Below are the code and all the weights of a small trained network. Each question names an input and a class and asks about switching units off, where a switched-off unit gives its printed mean instead of its output.

import numpy as np


def w(rows, s, z=0):
    codes = np.array(rows[::2]) - 128.0
    scale = np.full(codes.shape[1], s)
    scale[-1] = z or s
    return codes * scale


def norm(h):
    return h / np.sqrt((h * h).mean(-1, keepdims=True) + 1e-5)


def f(y):
    return np.maximum(y, 0)


def log_softmax(a):
    a = a - a.max(-1, keepdims=True)
    return a - np.log(np.exp(a).sum(-1, keepdims=True))


def net(x, mask):
    res = np.array(x, float).reshape(1, 8) / 4 @ E
    u = 0
    for l in range(3):
        y = f(norm(res) @ A[l][:, :-1].T + A[l][:, -1])
        res = res + np.where(mask[u : u + 3], y, B[l][:, -1]) @ B[l][:, :-1]
        u += 3
    return log_softmax(norm(res)[-1] @ U[:, :-1].T + U[:, -1])


A, B = {}, {}
E = w([
[7,115,109,63,123,168,153,104],'x0',
[146,95,18,176,180,131,82,124],'x1',
[83,154,167,194,186,138,111,146],'x2',
[121,67,206,173,146,107,186,208],'x3',
[136,98,58,158,148,111,112,113],'x4',
[116,170,98,163,57,142,169,111],'x5',
[120,187,110,149,125,156,145,207],'x6',
[175,143,87,93,111,188,188,139],'x7',
],0.012)
A[0] = w([
[174,191,219,64,70,73,165,155,39],'0.n1',
[212,234,159,173,84,157,95,134,131],'0.n2',
[145,156,82,58,200,253,233,190,2],'0.n3',
],0.0075,0.0051)
B[0] = w([
[23,148,122,93,38,178,173,123,214],'0.n1',
[39,126,136,1,133,192,143,147,253],'0.n2',
[91,116,133,177,229,81,139,136,212],'0.n3',
],0.0083,0.0039)
A[1] = w([
[254,166,113,163,118,192,129,167,3],'1.n1',
[100,39,93,97,155,179,123,150,20],'1.n2',
[111,213,171,177,196,202,83,159,31],'1.n3',
],0.0073,0.0041)
B[1] = w([
[68,177,253,114,2,35,98,170,165],'1.n1',
[242,81,117,84,67,172,212,145,196],'1.n2',
[76,64,188,205,217,172,113,195,252],'1.n3',
],0.0084,0.0027)
A[2] = w([
[69,169,155,98,88,182,195,255,255],'2.n1',
[184,252,202,121,43,106,154,180,44],'2.n2',
[246,114,181,100,85,87,145,126,143],'2.n3',
],0.0078,0.0026)
B[2] = w([
[103,173,213,80,31,171,23,153,254],'2.n1',
[6,31,153,35,62,147,175,59,171],'2.n2',
[13,17,253,163,70,99,175,5,159],'2.n3',
],0.0075,0.0091)
U = w([
[169,151,94,187,127,139,218,200,14],'0',
[181,82,72,104,157,103,44,52,112],'1',
[198,61,176,169,121,73,176,147,49],'2',
[67,122,198,49,67,141,159,102,228],'3',
[131,154,141,122,128,169,109,245,105],'4',
[100,124,167,254,211,90,100,188,148],'5',
[161,215,18,101,87,154,157,84,90],'6',
[196,88,98,100,181,107,210,199,2],'7',
],0.015,0.0065)

Each question gives the input, the list of numbers given to net, and the class t.
The units are the neurons (one row each of A and B). Each row of codes is followed by its name. A weight is (code - 128) times the scale printed after its matrix; where a second scale follows, it is the last column's (A, B and U).
mask holds one flag per neuron, layer by layer. A switched-off neuron (its flag False) gives its mean, the last column of its row in B, instead of its output. The means were averaged over made-up inputs and are rounded, as every weight is.
A unit's drop is (log p(t) with every unit on - log p(t) with that unit switched off) / (log p(t) with every unit on - log p(t) with every unit switched off).
The circuit of an input: a set's keep is (log p(t) with only the set's units on - log p(t) with every unit switched off) / (log p(t) with every unit on - log p(t) with every unit switched off). Starting from all 9 units, units are removed one at a time, each time the one whose removal leaves the highest keep (on an exact tie, the one counted first), for as long as the keep stays at least 0.8.
circuit, biggest first: the units of the circuit, biggest drop first
most important unit: the unit with the biggest drop
top k neurons: the k neurons with the biggest drops, biggest first
k most important neurons of layer l: the k neurons of layer l with the biggest drops, biggest first
input [-7,3,-6,-3,-3,-6,-3,7], class 3: most important unit => 1.n1
input [2,-8,6,1,2,-6,-6,-5], class 5: circuit, biggest first => [0.n2, 2.n1, 2.n2]
input [8,3,6,7,6,6,-5,6], class 0: 2 most important neurons of layer 1 => [1.n2, 1.n1]
input [4,-1,5,6,-5,-6,5,3], class 5: circuit, biggest first => [0.n3, 1.n3]
input [-2,2,-1,4,-3,-7,-6,0], class 2: circuit, biggest first => [2.n1, 0.n2]
input [-5,8,6,-7,-4,-5,6,7], class 5: top 2 neurons => [1.n3, 0.n3]
input [-2,3,1,0,-5,5,-8,-2], class 1: circuit, biggest first => [2.n1, 0.n1]
input [3,3,-1,5,4,-8,5,4], class 7: 2 most important neurons of layer 1 => [1.n2, 1.n3]
input [-6,-3,5,3,1,8,3,-6], class 3: top 2 neurons => [2.n2, 0.n2]
input [2,0,-7,-7,-4,-6,-1,5], class 1: 2 most important neurons of layer 2 => [2.n1, 2.n2]
input [7,1,-5,0,7,-7,-5,2], class 1: 2 most important neurons of layer 2 => [2.n1, 2.n2]
input [3,0,-7,-6,-2,3,-2,1], class 6: top 2 neurons => [2.n1, 2.n2]
input [8,8,1,4,2,-2,-6,1], class 1: 2 most important neurons of layer 0 => [0.n2, 0.n1]
input [-4,4,-5,0,-4,6,0,8], class 3: top neuron => [1.n1]
